Below is a small trained network, with its code and all its weights. Each question gives an input and a class and asks what happens when units are switched off, that is, made to give their printed mean instead of their output.

import numpy as np


def w(rows, s, z=0):
    codes = np.array(rows[::2]) - 128.0
    scale = np.full(codes.shape[1], s)
    scale[-1] = z or s
    return codes * scale


def norm(h):
    return h / np.sqrt((h * h).mean(-1, keepdims=True) + 1e-5)


def f(y):
    return y / 2 * (1 + np.tanh(0.7978845608 * (y + 0.044715 * y**3)))


def log_softmax(a):
    a = a - a.max(-1, keepdims=True)
    return a - np.log(np.exp(a).sum(-1, keepdims=True))


def net(x, mask):
    res = np.array(x, float).reshape(1, 5) / 4 @ E
    u = 0
    for l in range(4):
        y = f(norm(res) @ A[l][:, :-1].T + A[l][:, -1])
        res = res + np.where(mask[u : u + 6], y, B[l][:, -1]) @ B[l][:, :-1]
        u += 6
    return log_softmax(norm(res)[-1] @ U[:, :-1].T + U[:, -1])


A, B = {}, {}
E = w([
[162,159,81,139,81],'x0',
[125,121,163,255,89],'x1',
[197,146,147,167,201],'x2',
[119,86,174,109,150],'x3',
[105,151,113,143,147],'x4',
],0.01)
A[0] = w([
[208,180,30,152,138,171],'0.n0',
[167,139,146,160,136,107],'0.n1',
[25,86,88,121,68,253],'0.n2',
[115,182,168,161,101,95],'0.n3',
[102,118,167,173,84,111],'0.n4',
[74,1,133,247,126,152],'0.n5',
],0.0095,0.0046)
B[0] = w([
[141,50,199,95,159,224],'0.n0',
[127,217,149,50,21,147],'0.n1',
[110,10,104,158,97,253],'0.n2',
[185,121,152,195,112,141],'0.n3',
[53,179,106,255,26,167],'0.n4',
[191,158,78,161,100,245],'0.n5',
],0.0079,0.0062)
A[1] = w([
[130,121,172,115,159,56],'1.n0',
[86,147,16,201,101,121],'1.n1',
[133,17,124,115,123,124],'1.n2',
[83,213,173,245,1,182],'1.n3',
[157,75,43,100,120,254],'1.n4',
[117,140,90,189,80,52],'1.n5',
],0.0084,0.0027)
B[1] = w([
[142,203,148,164,118,129],'1.n0',
[67,127,240,75,121,179],'1.n1',
[46,110,66,42,114,187],'1.n2',
[190,214,254,76,220,254],'1.n3',
[27,202,100,69,130,201],'1.n4',
[136,25,219,123,75,164],'1.n5',
],0.0054,0.0077)
A[2] = w([
[138,77,179,132,16,48],'2.n0',
[132,2,163,101,123,247],'2.n1',
[213,124,76,54,195,210],'2.n2',
[184,216,243,205,71,135],'2.n3',
[208,177,65,104,209,196],'2.n4',
[171,195,142,74,162,140],'2.n5',
],0.0079,0.0016)
B[2] = w([
[57,100,181,223,204,175],'2.n0',
[174,177,127,138,90,190],'2.n1',
[65,204,245,141,205,199],'2.n2',
[88,63,1,87,132,255],'2.n3',
[127,127,216,104,143,180],'2.n4',
[150,113,226,199,187,171],'2.n5',
],0.0085,0.0077)
A[3] = w([
[135,36,180,218,121,254],'3.n0',
[223,174,112,211,207,209],'3.n1',
[67,189,163,75,146,118],'3.n2',
[155,109,102,30,198,72],'3.n3',
[70,84,126,159,64,95],'3.n4',
[61,171,6,19,110,253],'3.n5',
],0.011,0.0018)
B[3] = w([
[161,137,80,143,142,255],'3.n0',
[182,141,92,84,47,230],'3.n1',
[123,130,168,117,84,190],'3.n2',
[121,116,105,189,106,186],'3.n3',
[70,120,214,206,224,199],'3.n4',
[116,38,72,55,8,217],'3.n5',
],0.013,0.0086)
U = w([
[41,53,89,27,5,146],'0',
[86,98,126,232,190,162],'1',
[76,210,43,63,171,8],'2',
[75,223,64,81,135,11],'3',
[65,232,30,60,174,5],'4',
[82,211,69,83,138,12],'5',
[151,217,249,37,161,165],'6',
[236,160,37,130,52,168],'7',
],0.018,0.015)

Each question gives the input, the list of numbers given to net, and the class t.
The units are the neurons (one row each of A and B). Each row of codes is followed by its name. A weight is (code - 128) times the scale printed after its matrix; where a second scale follows, it is the last column's (A, B and U).
mask holds one flag per neuron, layer by layer. A switched-off neuron (its flag False) gives its mean, the last column of its row in B, instead of its output. The means were averaged over made-up inputs and are rounded, as every weight is.
A unit's drop is (log p(t) with every unit on - log p(t) with that unit switched off) / (log p(t) with every unit on - log p(t) with every unit switched off).
The circuit of an input: a set's keep is (log p(t) with only the set's units on - log p(t) with every unit switched off) / (log p(t) with every unit on - log p(t) with every unit switched off). Starting from the 12 units with the biggest drops (on a tie, the unit counted first), units are removed one at a time, each time the one whose removal leaves the highest keep (on an exact tie, the one counted first), for as long as the keep stays at least 0.8.
units of the circuit, in order: the units of the circuit, biggest drop first
k most important neurons: the k neurons with the biggest drops, biggest first
k most important neurons of layer l: the k neurons of layer l with the biggest drops, biggest first
drop of u: that unit's drop, to one decimal
input [-7,1,8,-5,-4], class 7: units of the circuit, in order -> 3.n1
input [4,1,2,6,-1], class 7: 3 most important neurons -> 0.n2, 2.n3, 1.n2
input [6,1,-8,0,1], class 1: units of the circuit, in order -> 3.n4, 2.n0
input [1,2,0,8,7], class 1: 2 most important neurons of layer 1 -> 1.n5, 1.n1
input [8,7,0,-1,-6], class 1: 3 most important neurons -> 2.n3, 3.n4, 0.n4
input [-4,8,1,-5,-7], class 7: 2 most important neurons -> 1.n3, 0.n5
input [-1,-8,1,-3,-4], class 6: 3 most important neurons -> 0.n2, 2.n2, 2.n3
input [4,1,2,4,0], class 7: 2 most important neurons of layer 2 -> 2.n5, 2.n3
input [6,0,8,-6,-2], class 6: 4 most important neurons -> 0.n4, 2.n2, 2.n4, 0.n0
input [-2,2,8,-6,6], class 7: drop of 3.n1 -> 0.1
input [-2,-7,2,-5,-5], class 6: drop of 0.n2 -> 0.9
input [3,6,-1,3,3], class 1: drop of 2.n3 -> 0.5
input [6,-4,2,-7,-3], class 6: drop of 0.n2 -> 0.6
